Below is a small trained network, with its code and all its weights. Each question gives an input and a target symbol and asks what happens when units are switched off, that is, made to give their printed mean instead of their output.

import numpy as np


def w(rows, s, z=0):
    codes = np.array(rows[::2]) - 128.0
    scale = np.full(codes.shape[1], s)
    scale[-1] = z or s
    return codes * scale


def softmax(a):
    e = np.exp(a - a.max(-1, keepdims=True))
    return e / e.sum(-1, keepdims=True)


def log_softmax(a):
    a = a - a.max(-1, keepdims=True)
    return a - np.log(np.exp(a).sum(-1, keepdims=True))


def net(x, mask):
    ids = ['γδεζθλμπστφψ'.index(c) for c in x.split()]
    T = len(ids)
    res = E[ids] + P[:T]
    u = 0
    for l in range(3):
        r = res
        for j in range(2):
            rows = slice(4 * j, 4 * j + 4)
            q, k, v = (r @ M[l][rows].T for M in (Q, K, V))
            z = softmax(np.where(np.tri(T) > 0, q @ k.T / 4**0.5, -1e9)) @ v
            o = O[l][rows]
            res = res + np.where(mask[u + j], z, o[:, -1]) @ o[:, :-1]
        u += 2
    return log_softmax(res[-1] @ U[:, :-1].T + U[:, -1])


Q, K, V, O = {}, {}, {}, {}
E = w([
[92,115,160,39,90,108,123,34],'γ',
[139,159,163,192,63,61,127,111],'δ',
[184,50,125,92,115,178,162,99],'ε',
[118,139,111,180,155,86,85,83],'ζ',
[125,226,5,107,138,160,172,169],'θ',
[81,90,84,109,169,168,60,198],'λ',
[85,107,72,162,109,20,112,99],'μ',
[153,133,150,162,127,47,197,135],'π',
[193,84,180,59,56,168,80,173],'σ',
[161,105,117,161,186,65,158,94],'τ',
[162,157,175,176,186,94,82,221],'φ',
[23,125,182,107,171,198,187,173],'ψ',
],0.012)
P = w([
[154,162,123,234,96,189,158,21],'0',
[148,76,54,72,135,1,140,167],'1',
[114,78,111,77,146,9,122,158],'2',
[118,83,124,68,137,27,121,162],'3',
[127,79,104,70,132,21,120,180],'4',
[102,64,92,77,136,24,108,187],'5',
[105,66,85,100,133,46,108,189],'6',
],0.0045)
Q[0] = w([
[50,169,101,222,123,1,200,42],'0.h0',
[150,65,165,79,147,182,79,210],'0.h0',
[151,117,151,109,83,159,163,66],'0.h0',
[91,163,102,225,208,40,138,178],'0.h0',
[64,69,201,54,150,136,141,214],'0.h1',
[163,165,68,169,109,67,114,70],'0.h1',
[110,112,58,87,139,38,147,147],'0.h1',
[76,98,132,82,151,127,152,190],'0.h1',
],0.008)
K[0] = w([
[64,174,20,238,168,117,189,55],'0.h0',
[175,85,221,120,107,138,88,166],'0.h0',
[98,67,104,62,108,132,151,86],'0.h0',
[124,184,85,254,166,92,115,147],'0.h0',
[80,183,135,133,145,195,200,114],'0.h1',
[207,98,140,149,128,102,66,135],'0.h1',
[179,117,203,221,148,162,74,110],'0.h1',
[84,139,165,147,146,179,155,105],'0.h1',
],0.0084)
V[0] = w([
[112,167,116,166,131,133,108,76],'0.h0',
[157,88,163,125,63,182,93,126],'0.h0',
[89,109,88,126,114,158,171,2],'0.h0',
[61,130,110,121,127,85,134,135],'0.h0',
[159,101,60,108,172,124,147,152],'0.h1',
[195,207,116,172,97,188,128,80],'0.h1',
[103,134,172,158,186,141,151,91],'0.h1',
[135,77,169,136,119,86,115,162],'0.h1',
],0.0067)
O[0] = w([
[94,121,156,168,147,130,113,94,92],'0.h0',
[136,113,144,98,76,194,100,141,14],'0.h0',
[100,68,163,154,116,137,141,2,108],'0.h0',
[111,159,114,102,152,54,126,103,185],'0.h0',
[142,90,63,144,116,124,163,147,187],'0.h1',
[178,200,107,204,110,186,87,88,9],'0.h1',
[135,112,175,124,170,195,113,125,162],'0.h1',
[118,77,187,130,127,73,136,145,229],'0.h1',
],0.0067,0.0014)
Q[1] = w([
[62,197,94,95,169,141,111,199],'1.h0',
[185,66,113,79,84,133,122,83],'1.h0',
[147,101,139,10,114,225,79,144],'1.h0',
[138,99,80,74,86,83,186,69],'1.h0',
[118,93,131,171,136,70,139,113],'1.h1',
[124,135,113,191,127,92,102,128],'1.h1',
[88,109,123,174,165,116,128,105],'1.h1',
[116,137,144,121,97,174,133,111],'1.h1',
],0.012)
K[1] = w([
[91,154,64,72,182,163,165,207],'1.h0',
[136,99,132,116,59,55,60,76],'1.h0',
[85,87,126,12,76,92,38,218],'1.h0',
[103,149,105,120,88,91,136,42],'1.h0',
[165,171,110,193,81,133,95,145],'1.h1',
[95,192,135,182,124,129,93,146],'1.h1',
[129,156,83,183,97,134,114,101],'1.h1',
[110,123,90,79,134,124,164,118],'1.h1',
],0.011)
V[1] = w([
[197,73,166,129,37,128,128,97],'1.h0',
[110,178,151,130,2,136,151,171],'1.h0',
[236,120,164,140,172,157,205,159],'1.h0',
[119,90,103,140,131,221,33,126],'1.h0',
[152,163,158,139,156,165,117,131],'1.h1',
[135,108,158,151,158,93,88,129],'1.h1',
[123,114,71,76,136,71,157,130],'1.h1',
[139,80,124,73,136,96,122,152],'1.h1',
],0.0087)
O[1] = w([
[152,163,122,101,224,108,118,2,164],'1.h0',
[99,179,172,78,193,78,202,159,5],'1.h0',
[210,133,157,191,211,182,162,120,144],'1.h0',
[119,74,130,66,215,147,38,158,9],'1.h0',
[116,157,172,163,110,146,105,162,75],'1.h1',
[148,118,106,142,171,106,66,113,219],'1.h1',
[195,65,101,107,138,107,172,99,170],'1.h1',
[188,123,64,134,129,107,145,113,123],'1.h1',
],0.0082,0.0019)
Q[2] = w([
[119,91,143,190,55,83,184,176],'2.h0',
[163,165,143,192,191,133,154,82],'2.h0',
[153,208,141,164,157,126,68,254],'2.h0',
[150,57,184,237,156,57,80,82],'2.h0',
[97,94,125,7,92,178,203,83],'2.h1',
[130,146,171,131,113,178,127,216],'2.h1',
[191,150,92,48,126,162,89,123],'2.h1',
[112,134,139,227,175,42,115,101],'2.h1',
],0.0078)
K[2] = w([
[119,160,129,202,68,237,195,138],'2.h0',
[169,115,137,161,164,89,150,80],'2.h0',
[175,117,93,172,188,131,146,254],'2.h0',
[99,97,192,239,167,136,110,76],'2.h0',
[100,43,79,50,100,134,240,87],'2.h1',
[147,139,118,146,127,76,142,202],'2.h1',
[198,87,116,94,128,78,120,96],'2.h1',
[86,193,180,152,145,183,67,127],'2.h1',
],0.0086)
V[2] = w([
[131,155,157,105,58,163,167,69],'2.h0',
[205,126,66,176,167,177,195,126],'2.h0',
[130,165,75,95,157,14,134,160],'2.h0',
[120,74,2,137,125,106,166,73],'2.h0',
[175,105,114,161,116,19,209,193],'2.h1',
[175,94,67,149,146,92,80,156],'2.h1',
[77,45,92,88,101,236,164,207],'2.h1',
[124,103,82,170,132,129,21,179],'2.h1',
],0.0062)
O[2] = w([
[95,85,60,109,134,104,201,121,125],'2.h0',
[166,108,160,170,125,254,180,155,138],'2.h0',
[105,238,170,89,114,160,126,98,110],'2.h0',
[105,102,138,38,84,211,133,125,154],'2.h0',
[85,125,140,206,185,78,112,54,96],'2.h1',
[116,127,135,171,93,162,82,62,123],'2.h1',
[198,124,204,112,75,24,151,121,2],'2.h1',
[121,145,173,121,72,155,52,112,104],'2.h1',
],0.0067,0.0032)
U = w([
[166,49,85,158,113,197,117,133,161],'γ',
[60,125,144,95,115,114,126,28,183],'δ',
[123,126,47,102,153,119,130,180,4],'ε',
[186,132,166,118,45,115,137,67,117],'ζ',
[129,208,49,121,57,183,177,196,144],'θ',
[96,84,122,97,104,164,43,185,108],'λ',
[211,91,100,130,111,77,124,126,26],'μ',
[42,176,129,120,189,132,130,146,98],'π',
[182,175,166,61,181,143,127,116,194],'σ',
[117,133,100,177,178,114,194,89,133],'τ',
[158,173,146,189,119,96,88,90,160],'φ',
[52,63,254,113,132,135,182,172,155],'ψ',
],0.0054,0.0035)

Each question gives the input, a string of symbols that net reads in full, and the target symbol t.
The units are the heads (4 rows each of Q, K, V and O). Each row of codes is followed by its name. A weight is (code - 128) times the scale printed after its matrix; where a second scale follows, it is the last column's (O and U).
mask holds one flag per head, layer by layer. A switched-off head (its flag False) gives its mean, the last column of its rows in O, instead of its output. The means were averaged over made-up inputs and are rounded, as every weight is.
A unit's drop is (log p(t) with every unit on - log p(t) with that unit switched off) / (log p(t) with every unit on - log p(t) with every unit switched off).
The circuit of an input: a set's keep is (log p(t) with only the set's units on - log p(t) with every unit switched off) / (log p(t) with every unit on - log p(t) with every unit switched off). Starting from all 6 units, units are removed one at a time, each time the one whose removal leaves the highest keep (on an exact tie, the one counted first), for as long as the keep stays at least 0.8.
units of the circuit, in order: the units of the circuit, biggest drop first
unit that matters most: the unit with the biggest drop
heads that matter: for each layer, one digit per head in row order, 1 if its drop is at least 0.15 and else 0, layers parted by /
drop when u is switched off: that unit's drop, to one decimal
input ψ λ γ τ φ δ π, target μ: unit that matters most : 1.h1
input σ π ψ ζ ψ φ, target φ: units of the circuit, in order : (2.h1 0.h0 2.h0)
input π τ π τ, target τ: units of the circuit, in order : (1.h0 2.h1)
input φ ψ γ φ δ γ, target δ: units of the circuit, in order : (1.h0 2.h0)
input λ π σ γ τ ε δ, target ζ: units of the circuit, in order : (2.h1 1.h0 1.h1)
input θ π ε μ φ ζ, target ψ: units of the circuit, in order : (0.h1 1.h1 1.h0)
input π μ σ ε, target σ: heads that matter : 10 / 10 / 10
input π λ φ μ φ τ σ, target σ: heads that matter : 10 / 11 / 10
input ε τ μ, target σ: units of the circuit, in order : (1.h0 0.h0 2.h0 0.h1)
input ψ φ θ π δ γ δ, target μ: heads that matter : 01 / 01 / 11
input φ λ λ φ θ λ ζ, target φ: units of the circuit, in order : (2.h0 0.h0 1.h0 2.h1)
input σ τ δ π ε θ ζ, target θ: heads that matter : 10 / 10 / 01
input λ ε π τ, target ζ: heads that matter : 00 / 10 / 01
input μ σ φ ζ, target δ: heads that matter : 10 / 10 / 10
input μ δ γ γ φ ε, target δ: units of the circuit, in order : (1.h0 2.h0 0.h0)
input σ π γ φ, target φ: unit that matters most : 0.h0
input ε ε μ τ τ τ ε, target ζ: units of the circuit, in order : (1.h0 2.h1 0.h0)
input δ ε σ τ, target π: heads that matter : 01 / 11 / 01
input ψ ε θ τ σ ε, target σ: units of the circuit, in order : (1.h0 0.h0)
input ψ π λ, target λ: units of the circuit, in order : (1.h0)
input ζ θ δ σ γ ψ τ, target λ: heads that matter : 11 / 11 / 01
input μ π λ π, target δ: drop when 2.h0 is switched off : 0.3
input ζ ψ π, target λ: drop when 1.h0 is switched off : 0.5
input δ φ π, target π: drop when 2.h1 is switched off : 0.3
